Below are the code and all the weights of a small trained network. Each question names an input and a class and asks about switching units off, where a switched-off unit gives its printed mean instead of its output.

import numpy as np


def w(rows, s, z=0):
    codes = np.array(rows[::2]) - 128.0
    scale = np.full(codes.shape[1], s)
    scale[-1] = z or s
    return codes * scale


def f(y):
    return np.maximum(y, 0)


def log_softmax(a):
    a = a - a.max(-1, keepdims=True)
    return a - np.log(np.exp(a).sum(-1, keepdims=True))


def net(x, mask):
    res = np.array(x, float).reshape(1, 6) / 4 @ E
    y = f(res @ A[0][:, :-1].T + A[0][:, -1])
    res = res + np.where(mask, y, B[0][:, -1]) @ B[0][:, :-1]
    return log_softmax(res[-1] @ U[:, :-1].T + U[:, -1])


A, B = {}, {}
E = w([
[78,175,144,171,128,144,171,2,113,102,159],'x0',
[125,57,219,14,160,163,126,68,103,80,117],'x1',
[119,64,127,56,116,213,104,162,227,117,118],'x2',
[198,104,100,179,5,124,159,220,75,166,106],'x3',
[143,117,102,68,77,240,8,114,117,117,20],'x4',
[177,149,72,96,233,243,156,104,100,47,99],'x5',
],0.008)
A[0] = w([
[167,155,118,146,39,110,84,134,67,144,65,208],'neuron 1',
[151,121,170,104,139,155,216,114,96,108,152,73],'neuron 2',
[192,149,69,176,172,91,175,188,92,129,155,100],'neuron 3',
[80,102,159,152,3,119,128,76,136,160,149,223],'neuron 4',
[119,150,154,192,93,94,116,127,109,152,132,254],'neuron 5',
[130,94,177,94,125,49,152,139,113,126,180,142],'neuron 6',
],0.017,0.0018)
B[0] = w([
[48,152,32,137,55,168,181,86,38,138,254,237],'neuron 1',
[133,127,49,115,36,216,143,163,118,173,178,197],'neuron 2',
[109,57,252,86,222,160,145,182,122,132,32,250],'neuron 3',
[66,108,197,170,178,161,239,168,195,144,32,237],'neuron 4',
[44,171,215,80,162,62,77,177,133,156,47,220],'neuron 5',
[46,204,81,150,97,150,153,54,213,103,133,220],'neuron 6',
],0.0096,0.017)
U = w([
[92,210,132,158,137,81,130,131,2,156,145,61],'0',
[103,72,129,131,113,222,194,183,118,159,70,208],'1',
[16,228,134,235,110,89,199,121,194,182,110,105],'2',
[220,114,177,220,93,42,103,160,53,71,109,2],'3',
[151,169,51,85,104,207,92,91,122,107,159,101],'4',
[196,84,151,218,142,51,115,131,98,153,131,10],'5',
[132,114,201,40,233,197,86,183,164,128,10,225],'6',
],0.0075,0.0036)

Each question gives the input, the list of numbers given to net, and the class t.
The units are the neurons (one row each of A and B). Each row of codes is followed by its name. A weight is (code - 128) times the scale printed after its matrix; where a second scale follows, it is the last column's (A, B and U).
mask holds one flag per neuron, in row order. A switched-off neuron (its flag False) gives its mean, the last column of its row in B, instead of its output. The means were averaged over made-up inputs and are rounded, as every weight is.
A unit's drop is (log p(t) with every unit on - log p(t) with that unit switched off) / (log p(t) with every unit on - log p(t) with every unit switched off).
The circuit of an input: a set's keep is (log p(t) with only the set's units on - log p(t) with every unit switched off) / (log p(t) with every unit on - log p(t) with every unit switched off). Starting from all 6 units, units are removed one at a time, each time the one whose removal leaves the highest keep (on an exact tie, the one counted first), for as long as the keep stays at least 0.8.
units of the circuit, in order: the units of the circuit, biggest drop first
k most important neurons: the k neurons with the biggest drops, biggest first
drop when u is switched off: that unit's drop, to one decimal
input [1,-3,8,8,2,-2], class 2: 2 most important neurons -> neuron 3; neuron 1
input [-3,1,0,6,5,8], class 4: units of the circuit, in order -> neuron 4; neuron 1
input [-5,4,-3,7,3,0], class 0: units of the circuit, in order -> neuron 1; neuron 4
input [4,8,-7,5,1,3], class 4: 3 most important neurons -> neuron 3; neuron 4; neuron 2
input [-4,3,3,-3,7,-6], class 1: units of the circuit, in order -> neuron 5
input [5,-3,-7,2,4,6], class 0: 2 most important neurons -> neuron 4; neuron 1
input [4,0,-2,8,-6,2], class 6: 2 most important neurons -> neuron 3; neuron 5
input [3,-4,6,1,-6,2], class 6: 2 most important neurons -> neuron 1; neuron 3
input [-3,-3,-7,2,3,5], class 0: 3 most important neurons -> neuron 1; neuron 4; neuron 2
input [0,-4,8,-4,-2,3], class 4: 3 most important neurons -> neuron 3; neuron 4; neuron 5
input [8,-4,-7,-5,6,5], class 0: 4 most important neurons -> neuron 3; neuron 4; neuron 6; neuron 2
input [2,-5,-6,2,7,5], class 0: 2 most important neurons -> neuron 1; neuron 4
input [-6,-6,-3,0,1,5], class 6: 2 most important neurons -> neuron 3; neuron 2
input [-4,6,-1,5,-4,-4], class 2: units of the circuit, in order -> neuron 6
input [2,2,-4,-6,8,-1], class 4: drop when neuron 5 is switched off -> 0.3
input [8,3,3,-4,1,4], class 4: drop when neuron 4 is switched off -> 0.3
input [-6,-6,-1,3,-7,3], class 6: drop when neuron 3 is switched off -> 0.2
